Below is a small trained network, with its code and all its weights. Each question gives an input and a class and asks what happens when units are switched off, that is, made to give their printed mean instead of their output.

import numpy as np


def w(rows, s, z=0):
    codes = np.array(rows[::2]) - 128.0
    scale = np.full(codes.shape[1], s)
    scale[-1] = z or s
    return codes * scale


def norm(h):
    return h / np.sqrt((h * h).mean(-1, keepdims=True) + 1e-5)


def f(y):
    return y / 2 * (1 + np.tanh(0.7978845608 * (y + 0.044715 * y**3)))


def log_softmax(a):
    a = a - a.max(-1, keepdims=True)
    return a - np.log(np.exp(a).sum(-1, keepdims=True))


def net(x, mask):
    res = np.array(x, float).reshape(1, 7) / 4 @ E
    u = 0
    for l in range(4):
        y = f(norm(res) @ A[l][:, :-1].T + A[l][:, -1])
        res = res + np.where(mask[u : u + 4], y, B[l][:, -1]) @ B[l][:, :-1]
        u += 4
    return log_softmax(norm(res)[-1] @ U[:, :-1].T + U[:, -1])


A, B = {}, {}
E = w([
[215,96,255,135,217,151,43,37],'x0',
[168,184,95,144,139,108,98,127],'x1',
[152,182,112,121,139,103,117,153],'x2',
[140,152,117,125,127,123,115,130],'x3',
[131,110,117,91,141,2,182,74],'x4',
[142,65,94,218,128,147,120,72],'x5',
[181,13,68,80,110,72,54,195],'x6',
],0.0085)
A[0] = w([
[163,48,189,107,194,24,234,72,142],'0.n1',
[25,104,234,32,67,150,128,148,205],'0.n2',
[77,143,136,137,119,214,79,172,56],'0.n3',
[67,253,205,145,76,156,171,91,1],'0.n4',
],0.0067,0.0065)
B[0] = w([
[99,149,98,192,190,200,39,75,247],'0.n1',
[247,221,62,133,61,90,66,31,254],'0.n2',
[1,105,226,120,46,62,42,89,153],'0.n3',
[106,62,166,191,106,47,206,104,193],'0.n4',
],0.0088,0.0044)
A[1] = w([
[133,196,185,2,192,135,177,180,120],'1.n1',
[113,138,55,102,46,164,252,212,132],'1.n2',
[46,160,218,98,146,145,226,45,5],'1.n3',
[135,40,96,216,68,170,158,38,56],'1.n4',
],0.0075,0.0031)
B[1] = w([
[139,145,149,209,146,163,145,56,152],'1.n1',
[184,37,157,84,222,209,152,78,254],'1.n2',
[61,2,177,203,130,22,94,155,191],'1.n3',
[176,228,92,126,88,98,175,232,235],'1.n4',
],0.011,0.0044)
A[2] = w([
[72,133,173,131,52,210,79,162,105],'2.n1',
[8,132,33,51,106,124,189,146,174],'2.n2',
[95,137,79,97,119,143,193,128,2],'2.n3',
[120,144,58,132,151,98,131,55,63],'2.n4',
],0.011,0.0046)
B[2] = w([
[68,215,145,69,157,92,21,183,231],'2.n1',
[143,179,181,137,253,173,13,61,252],'2.n2',
[211,24,112,160,197,177,106,118,154],'2.n3',
[61,248,103,168,130,92,36,254,235],'2.n4',
],0.0099,0.0036)
A[3] = w([
[165,2,160,137,111,127,253,147,182],'3.n1',
[208,161,87,178,171,235,196,114,130],'3.n2',
[72,175,188,164,195,135,211,176,5],'3.n3',
[227,127,33,42,130,100,63,182,240],'3.n4',
],0.0089,0.0027)
B[3] = w([
[73,200,144,132,159,7,118,57,152],'3.n1',
[250,232,164,141,87,107,138,79,192],'3.n2',
[35,79,78,200,43,89,230,44,147],'3.n3',
[56,142,156,219,60,102,254,79,254],'3.n4',
],0.0084,0.0094)
U = w([
[211,50,176,132,238,245,98,56,146],'0',
[38,31,130,186,80,80,178,90,156],'1',
[31,170,85,122,171,125,32,194,192],'2',
[137,212,78,171,67,133,121,86,123],'3',
[137,194,138,158,109,111,151,127,169],'4',
[135,217,138,161,99,107,154,126,109],'5',
[167,237,106,135,64,103,157,129,69],'6',
[117,68,106,24,133,47,177,254,2],'7',
],0.0096,0.0084)

Each question gives the input, the list of numbers given to net, and the class t.
The units are the neurons (one row each of A and B). Each row of codes is followed by its name. A weight is (code - 128) times the scale printed after its matrix; where a second scale follows, it is the last column's (A, B and U).
mask holds one flag per neuron, layer by layer. A switched-off neuron (its flag False) gives its mean, the last column of its row in B, instead of its output. The means were averaged over made-up inputs and are rounded, as every weight is.
A unit's drop is (log p(t) with every unit on - log p(t) with that unit switched off) / (log p(t) with every unit on - log p(t) with every unit switched off).
The circuit of an input: a set's keep is (log p(t) with only the set's units on - log p(t) with every unit switched off) / (log p(t) with every unit on - log p(t) with every unit switched off). Starting from the 12 units with the biggest drops (on a tie, the unit counted first), units are removed one at a time, each time the one whose removal leaves the highest keep (on an exact tie, the one counted first), for as long as the keep stays at least 0.8.
units of the circuit, in order: the units of the circuit, biggest drop first
top k neurons: the k neurons with the biggest drops, biggest first
k most important neurons of layer l: the k neurons of layer l with the biggest drops, biggest first
input [-7,-7,-4,-2,-5,6,1], class 0: units of the circuit, in order	1.n2
input [-8,-7,-1,7,6,7,-5], class 0: 2 most important neurons of layer 2	2.n2, 2.n3
input [6,-7,7,2,-4,-4,3], class 3: units of the circuit, in order	0.n2, 1.n2
input [0,0,-7,-5,7,7,3], class 2: units of the circuit, in order	0.n1, 2.n4
input [4,3,-2,-6,7,-7,7], class 1: 2 most important neurons of layer 3	3.n4, 3.n2
input [5,2,-1,-3,-2,6,-5], class 6: units of the circuit, in order	1.n4, 3.n2
input [6,4,-5,7,-3,5,8], class 1: top 2 neurons	3.n4, 2.n2
input [6,-8,-1,7,2,-5,4], class 3: top 2 neurons	0.n2, 1.n2
input [4,-2,0,3,-7,0,8], class 1: units of the circuit, in order	3.n4, 2.n2
input [-4,7,5,-6,8,0,-7], class 2: top 4 neurons	2.n4, 3.n4, 0.n1, 2.n2
input [5,-3,-6,2,-8,-2,1], class 2: top 2 neurons	2.n1, 0.n3
input [-7,1,4,4,-8,-3,-7], class 2: units of the circuit, in order	2.n1, 3.n4
input [-7,-7,-6,4,-3,6,-3], class 0: units of the circuit, in order	1.n2, 3.n4
input [-8,-2,4,-1,5,-3,-4], class 0: top 2 neurons	2.n2, 1.n2
input [-7,-3,-8,-5,6,7,-1], class 5: units of the circuit, in order	1.n4
input [-7,7,-7,6,-8,3,-7], class 2: units of the circuit, in order	2.n1, 3.n4
input [-6,-2,4,-8,8,0,7], class 2: 2 most important neurons of layer 3	3.n2, 3.n3
input [-4,-3,-7,-4,7,-3,1], class 2: units of the circuit, in order	2.n4, 0.n1
input [3,-6,-4,1,2,-2,4], class 3: top 2 neurons	0.n1, 0.n2
input [3,1,-5,-7,-3,6,5], class 4: 2 most important neurons of layer 1	1.n4, 1.n3
